Below is a small trained network, with its code and all its weights. Each question gives an input and a target symbol and asks what happens when units are switched off, that is, made to give their printed mean instead of their output.

import numpy as np


def w(rows, s, z=0):
    codes = np.array(rows[::2]) - 128.0
    scale = np.full(codes.shape[1], s)
    scale[-1] = z or s
    return codes * scale


def f(y):
    return np.maximum(y, 0)


def softmax(a):
    e = np.exp(a - a.max(-1, keepdims=True))
    return e / e.sum(-1, keepdims=True)


def log_softmax(a):
    a = a - a.max(-1, keepdims=True)
    return a - np.log(np.exp(a).sum(-1, keepdims=True))


def net(x, mask):
    ids = ['ΓΘΛΞΠΣαβδεζημφψω'.index(c) for c in x.split()]
    T = len(ids)
    res = E[ids] + P[:T]
    u = 0
    for l in range(2):
        q, k, v = (res @ M[l].T for M in (Q, K, V))
        z = softmax(np.where(np.tri(T) > 0, q @ k.T / 3**0.5, -1e9)) @ v
        res = res + np.where(mask[u], z, O[l][:, -1]) @ O[l][:, :-1]
        u += 1
        y = f(res @ A[l][:, :-1].T + A[l][:, -1])
        res = res + np.where(mask[u : u + 16], y, B[l][:, -1]) @ B[l][:, :-1]
        u += 16
    return log_softmax(res[-1] @ U[:, :-1].T + U[:, -1])


Q, K, V, O, A, B = {}, {}, {}, {}, {}, {}
E = w([
[109,164,122,107,63],'Γ',
[200,153,188,113,146],'Θ',
[156,132,171,129,78],'Λ',
[147,208,93,141,69],'Ξ',
[204,134,66,152,104],'Π',
[64,148,158,124,74],'Σ',
[196,210,82,102,163],'α',
[81,199,173,119,87],'β',
[112,86,139,148,89],'δ',
[200,106,57,138,198],'ε',
[73,115,160,227,150],'ζ',
[158,115,122,181,62],'η',
[105,4,147,101,113],'μ',
[89,155,97,149,114],'φ',
[130,95,176,133,112],'ψ',
[57,89,108,128,76],'ω',
],0.024)
P = w([
[114,149,56,114,69],'0',
[138,131,53,124,35],'1',
[137,129,57,113,63],'2',
[131,151,56,119,43],'3',
[137,121,58,115,49],'4',
[145,125,63,115,46],'5',
[145,126,55,113,57],'6',
[137,124,64,115,51],'7',
[138,121,55,106,27],'8',
[146,129,49,114,26],'9',
[143,122,47,104,13],'10',
[142,107,51,109,15],'11',
[159,118,56,119,3],'12',
],0.0029)
Q[0] = w([
[254,69,55,33,103],'0.h1',
[20,190,110,141,100],'0.h1',
[70,30,195,180,243],'0.h1',
],0.0066)
K[0] = w([
[59,98,215,255,231],'0.h1',
[59,33,90,23,105],'0.h1',
[102,87,75,42,130],'0.h1',
],0.0063)
V[0] = w([
[191,140,153,1,107],'0.h1',
[155,133,165,168,134],'0.h1',
[165,128,166,141,108],'0.h1',
],0.0079)
O[0] = w([
[148,116,130,134,175,158],'0.h1',
[21,137,149,83,99,161],'0.h1',
[255,117,114,180,115,249],'0.h1',
],0.0071,0.0017)
A[0] = w([
[130,139,54,248,197,210],'0.n1',
[86,170,84,63,108,73],'0.n2',
[83,145,138,71,85,84],'0.n3',
[94,86,175,215,110,147],'0.n4',
[103,87,153,218,89,165],'0.n5',
[136,73,90,49,146,148],'0.n6',
[168,136,170,92,120,29],'0.n7',
[103,187,252,81,146,139],'0.n8',
[101,102,105,166,197,170],'0.n9',
[170,99,204,40,147,233],'0.n10',
[160,181,106,47,170,1],'0.n11',
[94,86,168,131,156,81],'0.n12',
[145,63,100,119,40,173],'0.n13',
[44,111,72,152,132,136],'0.n14',
[221,112,88,92,203,91],'0.n15',
[145,113,82,122,108,119],'0.n16',
],0.011,0.0035)
B[0] = w([
[227,157,85,237,114,180],'0.n1',
[114,115,183,92,119,176],'0.n2',
[125,137,93,9,103,170],'0.n3',
[89,60,217,154,117,197],'0.n4',
[63,58,182,227,120,211],'0.n5',
[167,85,43,157,64,152],'0.n6',
[189,190,2,166,58,146],'0.n7',
[141,181,129,116,23,174],'0.n8',
[134,182,131,205,131,142],'0.n9',
[155,186,128,37,55,196],'0.n10',
[10,52,215,142,205,147],'0.n11',
[178,112,198,109,46,146],'0.n12',
[112,82,92,15,138,254],'0.n13',
[132,73,55,195,59,163],'0.n14',
[208,165,140,158,218,169],'0.n15',
[140,135,134,97,161,165],'0.n16',
],0.0066,0.0089)
Q[1] = w([
[141,49,60,141,62],'1.h1',
[99,186,156,152,1],'1.h1',
[177,120,135,192,86],'1.h1',
],0.0096)
K[1] = w([
[128,32,96,187,85],'1.h1',
[138,173,254,196,71],'1.h1',
[173,148,98,142,139],'1.h1',
],0.0073)
V[1] = w([
[109,176,7,137,50],'1.h1',
[95,92,122,171,144],'1.h1',
[156,17,108,41,252],'1.h1',
],0.0038)
O[1] = w([
[136,52,116,124,105,125],'1.h1',
[204,106,117,253,246,164],'1.h1',
[115,2,109,125,58,1],'1.h1',
],0.0078,0.0059)
A[1] = w([
[160,143,18,74,96,6],'1.n1',
[102,28,115,140,121,3],'1.n2',
[117,73,112,68,78,137],'1.n3',
[127,185,113,157,61,192],'1.n4',
[50,52,109,103,192,124],'1.n5',
[170,115,179,201,235,57],'1.n6',
[187,161,197,61,108,179],'1.n7',
[132,123,192,115,68,42],'1.n8',
[177,136,58,175,57,134],'1.n9',
[102,74,120,147,142,79],'1.n10',
[98,60,158,159,153,108],'1.n11',
[86,145,206,127,106,134],'1.n12',
[214,141,137,94,219,129],'1.n13',
[89,56,128,33,119,153],'1.n14',
[12,131,76,92,209,133],'1.n15',
[37,81,183,106,111,136],'1.n16',
],0.012,0.0049)
B[1] = w([
[230,198,207,155,182,192],'1.n1',
[109,184,147,109,67,183],'1.n2',
[107,78,89,55,163,223],'1.n3',
[104,105,67,54,73,227],'1.n4',
[124,226,122,103,175,158],'1.n5',
[94,153,134,58,120,197],'1.n6',
[155,97,130,165,201,248],'1.n7',
[166,83,192,149,83,198],'1.n8',
[107,86,53,162,137,215],'1.n9',
[194,151,178,91,97,156],'1.n10',
[214,161,102,162,111,174],'1.n11',
[119,95,184,129,162,184],'1.n12',
[42,116,202,145,111,190],'1.n13',
[59,132,104,135,204,221],'1.n14',
[143,137,113,255,135,137],'1.n15',
[124,189,134,211,99,207],'1.n16',
],0.0094,0.015)
U = w([
[122,119,76,103,250,197],'Γ',
[239,144,181,124,127,2],'Θ',
[181,14,95,70,104,204],'Λ',
[223,193,40,91,87,114],'Ξ',
[173,110,79,229,201,144],'Π',
[4,95,128,157,40,112],'Σ',
[67,184,187,135,177,112],'α',
[151,160,192,42,1,31],'β',
[131,228,168,177,65,211],'δ',
[55,105,81,239,247,100],'ε',
[117,177,111,239,135,126],'ζ',
[166,108,120,183,3,137],'η',
[75,134,74,31,83,102],'μ',
[88,76,20,195,118,166],'φ',
[113,28,196,232,140,139],'ψ',
[45,192,64,178,140,120],'ω',
],0.008,0.0054)

Each question gives the input, a string of symbols that net reads in full, and the target symbol t.
The units are the heads (3 rows each of Q, K, V and O) and the neurons (one row each of A and B). Each row of codes is followed by its name. A weight is (code - 128) times the scale printed after its matrix; where a second scale follows, it is the last column's (O, A, B and U).
mask holds one flag per unit, layer by layer, with each layer's heads first. A switched-off unit (its flag False) gives its mean, the last column of its rows in O or B, instead of its output. The means were averaged over made-up inputs and are rounded, as every weight is.
A unit's drop is (log p(t) with every unit on - log p(t) with that unit switched off) / (log p(t) with every unit on - log p(t) with every unit switched off).
The circuit of an input: a set's keep is (log p(t) with only the set's units on - log p(t) with every unit switched off) / (log p(t) with every unit on - log p(t) with every unit switched off). Starting from the 12 units with the biggest drops (on a tie, the unit counted first), units are removed one at a time, each time the one whose removal leaves the highest keep (on an exact tie, the one counted first), for as long as the keep stays at least 0.8.
circuit, biggest first: the units of the circuit, biggest drop first
k most important neurons: the k neurons with the biggest drops, biggest first
top k neurons in layer l: the k neurons of layer l with the biggest drops, biggest first
drop of u: that unit's drop, to one decimal
input φ α Π Θ ζ ψ δ, target α: top 2 neurons in layer 1 -> (1.n6 1.n9)
input ψ ζ ψ μ δ φ μ, target Γ: circuit, biggest first -> (0.n13 1.n14)
input α Σ Π ζ Ξ Λ Ξ Λ ε, target Π: top 3 neurons in layer 0 -> (0.n6 0.n1 0.n5)
input φ η Γ α ψ Σ Λ μ Λ Ξ Θ μ ε, target ε: 4 most important neurons -> (1.n13 1.n9 0.n15 0.n1)
input Π Σ Λ ψ Σ φ Γ ω ψ φ ψ δ, target δ: top 2 neurons in layer 1 -> (1.n2 1.n16)
input ψ φ ψ Λ φ ψ Θ Σ α φ Σ Γ α, target α: 4 most important neurons -> (1.n13 0.n11 0.n15 1.n6)
input α μ Ξ ψ Σ ψ Λ Γ Γ ψ Π, target Π: 3 most important neurons -> (1.n1 1.n9 0.n15)
input η ψ Ξ δ β Ξ φ η Θ ψ ψ ψ Θ, target Θ: top 2 neurons in layer 0 -> (0.n10 0.n5)
input ψ ω Σ Σ μ ζ Σ Σ ε, target Π: circuit, biggest first -> (0.n1)
input ψ ψ η Γ μ β ψ ε, target ε: top 3 neurons in layer 1 -> (1.n13 1.n9 1.n4)
input β ψ Θ η δ ψ φ, target φ: 2 most important neurons -> (1.n9 0.n14)
input ψ Ξ Λ Ξ ψ μ Θ, target Θ: top 4 neurons in layer 1 -> (1.n7 1.n1 1.n14 1.n3)
input Λ α ψ δ μ ψ Σ Θ Γ ω, target ω: 2 most important neurons -> (1.n14 1.n5)
input Σ Γ ψ ζ Σ μ Ξ ψ Ξ ψ Ξ Ξ Γ, target α: top 2 neurons in layer 0 -> (0.n5 0.n1)
input μ ε ψ Γ ψ ω Θ ε Λ ψ ζ ψ Θ, target α: top 2 neurons in layer 1 -> (1.n13 1.n7)
input ψ Λ Θ α, target α: most important neuron -> (1.n13)
input Λ μ Λ ψ μ, target μ: top 4 neurons in layer 1 -> (1.n3 1.n14 1.n2 1.n5)
input ω Π ω δ ζ η Σ ψ, target α: top 2 neurons in layer 1 -> (1.n6 1.n9)
input ψ Ξ ψ Θ μ Γ ε μ η, target η: drop of 1.n14 -> 0.1
input Σ η δ ψ Π φ Ξ, target Ξ: drop of 1.n2 -> 0.0
input Γ ψ Λ ψ η φ ψ ψ ψ Ξ μ ε δ, target δ: drop of 0.n5 -> 0.3
input α ω ω Π Θ φ ω, target ω: drop of 1.n5 -> 0.5
input β α Λ, target Λ: top neuron in layer 0 -> (0.n3)
